Below are the code and all the weights of a small trained network. Each question names an input and a class and asks about switching units off, where a switched-off unit gives its printed mean instead of its output.

import numpy as np


def w(rows, s, z=0):
    codes = np.array(rows[::2]) - 128.0
    scale = np.full(codes.shape[1], s)
    scale[-1] = z or s
    return codes * scale


def f(y):
    return np.maximum(y, 0)


def log_softmax(a):
    a = a - a.max(-1, keepdims=True)
    return a - np.log(np.exp(a).sum(-1, keepdims=True))


def net(x, mask):
    res = np.array(x, float).reshape(1, 4) / 4 @ E
    y = f(res @ A[0][:, :-1].T + A[0][:, -1])
    res = res + np.where(mask, y, B[0][:, -1]) @ B[0][:, :-1]
    return log_softmax(res[-1] @ U[:, :-1].T + U[:, -1])


A, B = {}, {}
E = w([
[117,248,173,97],'x0',
[121,161,140,254],'x1',
[116,168,19,130],'x2',
[128,128,128,128],'x3',
],0.0058)
A[0] = w([
[125,162,35,130,50],'N1',
[124,136,136,172,93],'N2',
[122,151,134,201,67],'N3',
[117,131,133,157,83],'N4',
[123,128,130,132,118],'N5',
[131,219,157,101,121],'N6',
[136,154,135,200,66],'N7',
[135,163,42,128,41],'N8',
[123,120,125,92,93],'N9',
[127,110,191,145,59],'N10',
[125,178,133,117,100],'N11',
[130,138,124,165,95],'N12',
[122,99,106,137,111],'N13',
[125,142,90,129,69],'N14',
[130,115,151,111,110],'N15',
[146,88,123,139,164],'N16',
[132,83,114,139,111],'N17',
[123,131,108,117,117],'N18',
[132,138,105,128,93],'N19',
[135,137,121,158,98],'N20',
[132,113,122,133,24],'N21',
[123,7,70,166,135],'N22',
[118,110,121,47,79],'N23',
[123,97,212,125,7],'N24',
[116,146,81,134,72],'N25',
[132,127,123,114,96],'N26',
[129,233,160,96,137],'N27',
[124,134,133,171,99],'N28',
[125,130,111,131,123],'N29',
[132,158,54,127,31],'N30',
[139,124,125,95,69],'N31',
[137,90,237,126,4],'N32',
[122,113,120,50,91],'N33',
[115,181,147,111,120],'N34',
[129,122,121,81,96],'N35',
[133,116,115,52,74],'N36',
[123,142,130,210,95],'N37',
[135,107,118,134,77],'N38',
[139,124,123,111,90],'N39',
],0.016,0.0015)
B[0] = w([
[87,199,189,100,184],'N1',
[148,136,84,128,160],'N2',
[164,140,51,131,182],'N3',
[138,132,98,126,148],'N4',
[130,127,124,126,131],'N5',
[125,39,162,151,188],'N6',
[168,139,54,130,182],'N7',
[92,194,183,100,179],'N8',
[144,136,91,129,155],'N9',
[104,181,157,101,170],'N10',
[119,85,148,137,157],'N11',
[146,137,94,129,155],'N12',
[128,100,150,137,159],'N13',
[113,156,152,116,149],'N14',
[121,157,138,123,150],'N15',
[124,94,152,139,172],'N16',
[123,86,146,138,171],'N17',
[125,149,133,118,142],'N18',
[121,145,142,122,141],'N19',
[146,137,105,127,149],'N20',
[128,114,133,133,135],'N21',
[121,2,183,160,255],'N22',
[169,152,46,139,191],'N23',
[88,194,177,105,181],'N24',
[103,163,155,112,156],'N25',
[135,130,116,128,137],'N26',
[126,25,169,158,198],'N27',
[149,138,86,128,160],'N28',
[122,137,140,125,139],'N29',
[96,186,174,104,170],'N30',
[141,137,95,131,150],'N31',
[75,213,192,94,200],'N32',
[166,149,48,136,189],'N33',
[125,73,146,140,164],'N34',
[152,141,83,134,163],'N35',
[168,147,52,137,186],'N36',
[169,149,48,126,190],'N37',
[126,108,136,133,146],'N38',
[136,130,112,132,140],'N39',
],0.042,0.0086)
U = w([
[115,10,154,181,253],'0',
[193,167,2,138,37],'1',
[54,219,177,74,84],'2',
],0.0084,0.00036)

Each question gives the input, the list of numbers given to net, and the class t.
The units are the neurons (one row each of A and B). Each row of codes is followed by its name. A weight is (code - 128) times the scale printed after its matrix; where a second scale follows, it is the last column's (A, B and U).
mask holds one flag per neuron, in row order. A switched-off neuron (its flag False) gives its mean, the last column of its row in B, instead of its output. The means were averaged over made-up inputs and are rounded, as every weight is.
A unit's drop is (log p(t) with every unit on - log p(t) with that unit switched off) / (log p(t) with every unit on - log p(t) with every unit switched off).
most important unit: the unit with the biggest drop
top k neurons: the k neurons with the biggest drops, biggest first
drop of u: that unit's drop, to one decimal
input [-2,-5,-5,5], class 1: most important unit : N23
input [2,3,-3,-4], class 1: top 3 neurons : N22; N1; N8
input [7,7,8,7], class 2: top 4 neurons : N1; N22; N8; N30
input [5,-4,3,4], class 0: top 2 neurons : N27; N6
input [-1,-7,8,-2], class 2: top 2 neurons : N1; N8
input [-7,-8,-2,3], class 1: top 4 neurons : N23; N33; N36; N27
input [1,-6,-7,4], class 2: top 3 neurons : N32; N24; N37
input [5,-5,1,0], class 0: top 3 neurons : N27; N6; N37
input [7,5,4,8], class 0: drop of N27 : 0.8
input [5,6,-5,7], class 1: drop of N37 : 1.0
input [-3,2,4,-5], class 2: drop of N6 : 0.2
input [7,-1,5,-2], class 0: drop of N27 : 0.8
